Below are the code and all the weights of a small trained network. Each question names an input and a target symbol and asks about switching units off, where a switched-off unit gives its printed mean instead of its output.

import numpy as np


def w(rows, s, z=0):
    codes = np.array(rows[::2]) - 128.0
    scale = np.full(codes.shape[1], s)
    scale[-1] = z or s
    return codes * scale


def f(y):
    return np.maximum(y, 0)


def softmax(a):
    e = np.exp(a - a.max(-1, keepdims=True))
    return e / e.sum(-1, keepdims=True)


def log_softmax(a):
    a = a - a.max(-1, keepdims=True)
    return a - np.log(np.exp(a).sum(-1, keepdims=True))


def net(x, mask):
    ids = ['ΓΦβλπσ'.index(c) for c in x.split()]
    T = len(ids)
    res = E[ids] + P[:T]
    u = 0
    for l in range(2):
        q, k, v = (res @ M[l].T for M in (Q, K, V))
        z = softmax(np.where(np.tri(T) > 0, q @ k.T / 2**0.5, -1e9)) @ v
        res = res + np.where(mask[u], z, O[l][:, -1]) @ O[l][:, :-1]
        u += 1
        y = f(res @ A[l][:, :-1].T + A[l][:, -1])
        res = res + np.where(mask[u : u + 16], y, B[l][:, -1]) @ B[l][:, :-1]
        u += 16
    return log_softmax(res[-1] @ U[:, :-1].T + U[:, -1])


Q, K, V, O, A, B = {}, {}, {}, {}, {}, {}
E = w([
[118,167,159],'Γ',
[120,253,75],'Φ',
[115,134,141],'β',
[156,189,31],'λ',
[110,221,131],'π',
[205,98,74],'σ',
],0.013)
P = w([
[121,61,210],'0',
[173,203,69],'1',
[63,108,153],'2',
[227,208,122],'3',
[166,130,126],'4',
[61,111,156],'5',
[242,214,124],'6',
[168,135,133],'7',
[59,112,158],'8',
[245,223,129],'9',
],0.011)
Q[0] = w([
[68,2,37],'L0H0',
[229,168,113],'L0H0',
],0.005)
K[0] = w([
[107,139,12],'L0H0',
[146,157,170],'L0H0',
],0.012)
V[0] = w([
[143,46,253],'L0H0',
[14,190,82],'L0H0',
],0.0037)
O[0] = w([
[154,132,254,3],'L0H0',
[123,163,41,73],'L0H0',
],0.0076,0.00067)
A[0] = w([
[135,173,107,166],'L0N0',
[179,159,138,210],'L0N1',
[148,164,117,102],'L0N2',
[156,57,137,83],'L0N3',
[67,138,196,142],'L0N4',
[185,134,129,82],'L0N5',
[188,101,154,238],'L0N6',
[138,178,132,133],'L0N7',
[185,133,86,3],'L0N8',
[60,77,147,177],'L0N9',
[146,98,101,165],'L0N10',
[142,130,83,28],'L0N11',
[131,91,102,187],'L0N12',
[52,141,201,178],'L0N13',
[123,50,166,190],'L0N14',
[5,89,126,100],'L0N15',
],0.015,0.0052)
B[0] = w([
[130,78,107,229],'L0N0',
[84,95,78,255],'L0N1',
[120,72,143,191],'L0N2',
[139,105,164,142],'L0N3',
[194,191,97,164],'L0N4',
[40,154,204,183],'L0N5',
[86,105,84,213],'L0N6',
[117,62,122,207],'L0N7',
[112,135,175,181],'L0N8',
[180,117,191,153],'L0N9',
[137,145,109,165],'L0N10',
[119,117,181,150],'L0N11',
[137,137,66,159],'L0N12',
[198,202,109,177],'L0N13',
[209,86,175,155],'L0N14',
[48,111,254,154],'L0N15',
],0.01,0.0087)
Q[1] = w([
[21,10,254],'L1H0',
[127,56,12],'L1H0',
],0.0073)
K[1] = w([
[249,95,179],'L1H0',
[169,107,39],'L1H0',
],0.012)
V[1] = w([
[146,94,240],'L1H0',
[42,2,136],'L1H0',
],0.0065)
O[1] = w([
[168,1,125,246],'L1H0',
[181,99,42,4],'L1H0',
],0.0098,0.0019)
A[1] = w([
[155,206,165,112],'L1N0',
[132,149,49,171],'L1N1',
[119,181,149,178],'L1N2',
[242,72,100,234],'L1N3',
[83,187,80,154],'L1N4',
[68,59,91,143],'L1N5',
[54,193,184,161],'L1N6',
[92,131,23,29],'L1N7',
[45,208,125,109],'L1N8',
[72,38,94,169],'L1N9',
[160,153,228,59],'L1N10',
[13,135,254,87],'L1N11',
[60,194,76,193],'L1N12',
[108,187,124,80],'L1N13',
[18,163,88,254],'L1N14',
[135,92,159,19],'L1N15',
],0.0087,0.0052)
B[1] = w([
[88,137,145,159],'L1N0',
[231,71,158,205],'L1N1',
[105,83,88,154],'L1N2',
[100,216,79,217],'L1N3',
[143,67,159,181],'L1N4',
[160,164,142,229],'L1N5',
[119,197,75,175],'L1N6',
[159,112,165,196],'L1N7',
[52,46,66,160],'L1N8',
[133,180,141,250],'L1N9',
[73,80,103,179],'L1N10',
[254,145,138,220],'L1N11',
[115,91,148,200],'L1N12',
[81,85,100,138],'L1N13',
[51,156,158,233],'L1N14',
[88,80,114,146],'L1N15',
],0.0082,0.011)
U = w([
[175,228,190,87],'Γ',
[74,62,103,133],'Φ',
[199,15,187,2],'β',
[101,10,127,167],'λ',
[70,254,132,213],'π',
[203,173,71,130],'σ',
],0.0089,0.0032)

Each question gives the input, a string of symbols that net reads in full, and the target symbol t.
The units are the heads (2 rows each of Q, K, V and O) and the neurons (one row each of A and B). Each row of codes is followed by its name. A weight is (code - 128) times the scale printed after its matrix; where a second scale follows, it is the last column's (O, A, B and U).
mask holds one flag per unit, layer by layer, with each layer's heads first. A switched-off unit (its flag False) gives its mean, the last column of its rows in O or B, instead of its output. The means were averaged over made-up inputs and are rounded, as every weight is.
A unit's drop is (log p(t) with every unit on - log p(t) with that unit switched off) / (log p(t) with every unit on - log p(t) with every unit switched off).
The circuit of an input: a set's keep is (log p(t) with only the set's units on - log p(t) with every unit switched off) / (log p(t) with every unit on - log p(t) with every unit switched off). Starting from the 12 units with the biggest drops (on a tie, the unit counted first), units are removed one at a time, each time the one whose removal leaves the highest keep (on an exact tie, the one counted first), for as long as the keep stays at least 0.8.
units of the circuit, in order: the units of the circuit, biggest drop first
most important unit: the unit with the biggest drop
top k neurons: the k neurons with the biggest drops, biggest first
k most important neurons of layer l: the k neurons of layer l with the biggest drops, biggest first
input π π σ Γ, target π: top 2 neurons => [L0N13, L0N4]
input π σ σ Γ β β Φ Γ π σ, target π: most important unit => L0N5
input Γ Γ σ λ, target Γ: 2 most important neurons of layer 0 => [L0N13, L0N5]
input π π Γ Φ σ β λ, target π: 4 most important neurons of layer 0 => [L0N8, L0N5, L0N13, L0N4]
input Γ σ β σ π, target σ: units of the circuit, in order => [L0N5, L1H0]
input σ Γ Γ σ π π β σ Γ, target Γ: units of the circuit, in order => [L0N13, L1N11, L0N15]
input λ λ σ β β π Γ, target λ: top 2 neurons => [L0N15, L1N3]
input β σ π Γ, target β: 4 most important neurons of layer 0 => [L0N13, L0N4, L0N14, L0N9]
input π β β Φ Γ Γ, target Γ: units of the circuit, in order => [L0N13, L0N15, L1N11]
input σ Φ λ σ σ β σ Γ, target σ: top 2 neurons => [L0N5, L0N13]
input σ Γ λ β Φ σ Φ σ λ Γ, target σ: top 3 neurons => [L0N14, L1N3, L0N13]
input λ λ Γ π π Φ Φ σ π σ, target λ: top 4 neurons => [L0N15, L0N5, L1N3, L0N1]
input σ π Γ λ Γ β, target β: top 4 neurons => [L0N15, L0N9, L1N10, L1N11]
input β λ Φ π π λ σ Γ σ σ, target β: top 3 neurons => [L0N13, L0N8, L0N4]
input λ λ π π σ λ σ σ β π, target λ: 2 most important neurons of layer 0 => [L0N15, L0N1]
input Φ σ λ λ Φ σ Φ σ β β, target Φ: most important unit => L0N15
input λ Γ σ β β Γ λ, target λ: 3 most important neurons of layer 0 => [L0N15, L0N5, L0N1]
input Γ σ β Γ Γ π σ, target Γ: top 3 neurons => [L0N5, L1N11, L0N13]
input Φ π σ σ β Γ π, target Φ: top 3 neurons => [L0N15, L0N5, L1N11]
input λ π Φ λ, target λ: most important neuron of layer 0 => [L0N5]
input Γ Φ β β λ λ σ σ β, target β: 3 most important neurons of layer 0 => [L0N15, L0N9, L0N1]
